Here is a tiny trained network, its code and every weight. The questions are about switching its units off for an input and a class, where a switched-off unit gives its printed mean instead of its output.

import numpy as np


def w(rows, s, z=0):
    codes = np.array(rows[::2]) - 128.0
    scale = np.full(codes.shape[1], s)
    scale[-1] = z or s
    return codes * scale


def f(y):
    return np.maximum(y, 0)


def log_softmax(a):
    a = a - a.max(-1, keepdims=True)
    return a - np.log(np.exp(a).sum(-1, keepdims=True))


def net(x, mask):
    res = np.array(x, float).reshape(1, 5) / 4 @ E
    y = f(res @ A[0][:, :-1].T + A[0][:, -1])
    res = res + np.where(mask, y, B[0][:, -1]) @ B[0][:, :-1]
    return log_softmax(res[-1] @ U[:, :-1].T + U[:, -1])


A, B = {}, {}
E = w([
[177,102,205,135,85,99,87,125,70,205],'x0',
[110,153,221,166,30,136,161,119,102,104],'x1',
[191,5,78,174,82,158,55,129,135,150],'x2',
[231,192,151,119,77,226,89,99,158,144],'x3',
[107,116,141,189,168,164,100,219,153,29],'x4',
],0.012)
A[0] = w([
[118,168,228,189,93,133,114,171,142,47,176],'N0',
[46,132,50,84,206,135,110,152,138,127,152],'N1',
[220,67,144,162,157,170,57,63,150,134,155],'N2',
[73,151,222,116,157,127,165,166,40,175,203],'N3',
[96,89,171,200,154,155,120,126,109,58,123],'N4',
[107,78,57,75,110,34,140,20,136,169,105],'N5',
[146,74,137,228,171,119,117,130,71,121,146],'N6',
[131,162,57,24,158,157,138,112,203,33,236],'N7',
[87,87,82,123,140,125,98,166,166,117,145],'N8',
[173,255,95,82,126,148,98,27,195,123,252],'N9',
[185,159,176,189,72,124,95,198,150,131,101],'N10',
[154,114,155,123,86,32,164,126,126,160,185],'N11',
[160,196,198,125,123,168,173,142,116,133,187],'N12',
[58,226,189,114,119,56,119,131,72,184,144],'N13',
],0.0093,0.0043)
B[0] = w([
[147,41,108,87,191,178,116,254,147,191,231],'N0',
[99,71,107,153,183,35,101,188,135,102,221],'N1',
[185,171,132,173,18,160,133,69,107,172,227],'N2',
[98,63,181,77,83,79,48,105,137,77,217],'N3',
[112,134,205,56,91,102,88,216,177,190,199],'N4',
[10,155,101,140,116,88,44,225,130,173,208],'N5',
[131,149,114,85,74,148,138,105,129,155,185],'N6',
[86,127,161,164,154,98,190,233,158,179,240],'N7',
[185,47,153,127,80,147,118,193,171,129,185],'N8',
[125,183,143,159,139,229,187,134,48,237,250],'N9',
[175,107,73,171,163,120,184,149,108,121,194],'N10',
[58,123,132,116,104,154,124,46,126,117,188],'N11',
[147,59,164,118,155,191,130,178,126,203,208],'N12',
[117,171,183,14,77,126,113,110,126,122,224],'N13',
],0.0086,0.015)
U = w([
[121,164,226,30,64,178,153,140,110,154,179],'0',
[198,199,97,90,153,83,179,133,147,42,17],'1',
[62,184,153,49,129,58,78,69,88,93,95],'2',
[116,173,84,222,223,139,219,195,106,167,204],'3',
[212,160,115,232,58,162,142,42,136,127,63],'4',
[96,200,66,190,65,162,45,123,111,166,180],'5',
[143,49,149,148,146,103,73,208,196,106,182],'6',
[159,229,106,152,187,141,110,121,144,2,1],'7',
],0.0089,0.0027)

Each question gives the input, the list of numbers given to net, and the class t.
The units are the neurons (one row each of A and B). Each row of codes is followed by its name. A weight is (code - 128) times the scale printed after its matrix; where a second scale follows, it is the last column's (A, B and U).
mask holds one flag per neuron, in row order. A switched-off neuron (its flag False) gives its mean, the last column of its row in B, instead of its output. The means were averaged over made-up inputs and are rounded, as every weight is.
A unit's drop is (log p(t) with every unit on - log p(t) with that unit switched off) / (log p(t) with every unit on - log p(t) with every unit switched off).
The circuit of an input: a set's keep is (log p(t) with only the set's units on - log p(t) with every unit switched off) / (log p(t) with every unit on - log p(t) with every unit switched off). Starting from the 12 units with the biggest drops (on a tie, the unit counted first), units are removed one at a time, each time the one whose removal leaves the highest keep (on an exact tie, the one counted first), for as long as the keep stays at least 0.8.
units of the circuit, in order: the units of the circuit, biggest drop first
k most important neurons: the k neurons with the biggest drops, biggest first
drop when u is switched off: that unit's drop, to one decimal
input [-8,-2,-8,-7,-5], class 6: units of the circuit, in order => N1
input [1,-5,5,5,8], class 4: units of the circuit, in order => N2; N5
input [1,4,-1,1,3], class 6: 2 most important neurons => N9; N0
input [4,-5,5,-1,5], class 4: units of the circuit, in order => N2; N0; N5
input [-6,-3,5,5,-2], class 3: units of the circuit, in order => N7; N9
input [-8,-5,-4,-8,2], class 6: 2 most important neurons => N8; N1
input [8,8,4,7,6], class 6: 3 most important neurons => N0; N10; N9
input [-7,2,1,6,8], class 3: 2 most important neurons => N3; N7
input [4,-6,6,-3,1], class 5: 2 most important neurons => N2; N0
input [-7,-2,5,-2,-8], class 3: 2 most important neurons => N3; N7
input [-8,-6,-6,-7,0], class 6: 2 most important neurons => N1; N8
input [-3,0,1,8,-2], class 3: 2 most important neurons => N9; N13
input [1,-7,-6,-2,2], class 6: 2 most important neurons => N1; N9
input [3,-6,4,-7,-8], class 5: units of the circuit, in order => N5
input [4,-3,0,4,-5], class 5: 2 most important neurons => N5; N4
input [-3,-1,2,8,-2], class 4: 2 most important neurons => N2; N0
input [8,-4,6,-2,7], class 4: drop when N2 is switched off => 0.4
input [-1,-2,2,-8,-7], class 2: drop when N0 is switched off => 0.3
input [0,-5,-7,-5,0], class 2: drop when N1 is switched off => -0.1
input [-7,-3,1,6,-8], class 3: drop when N5 is switched off => 0.0
input [0,4,-2,3,5], class 6: units of the circuit, in order => N0
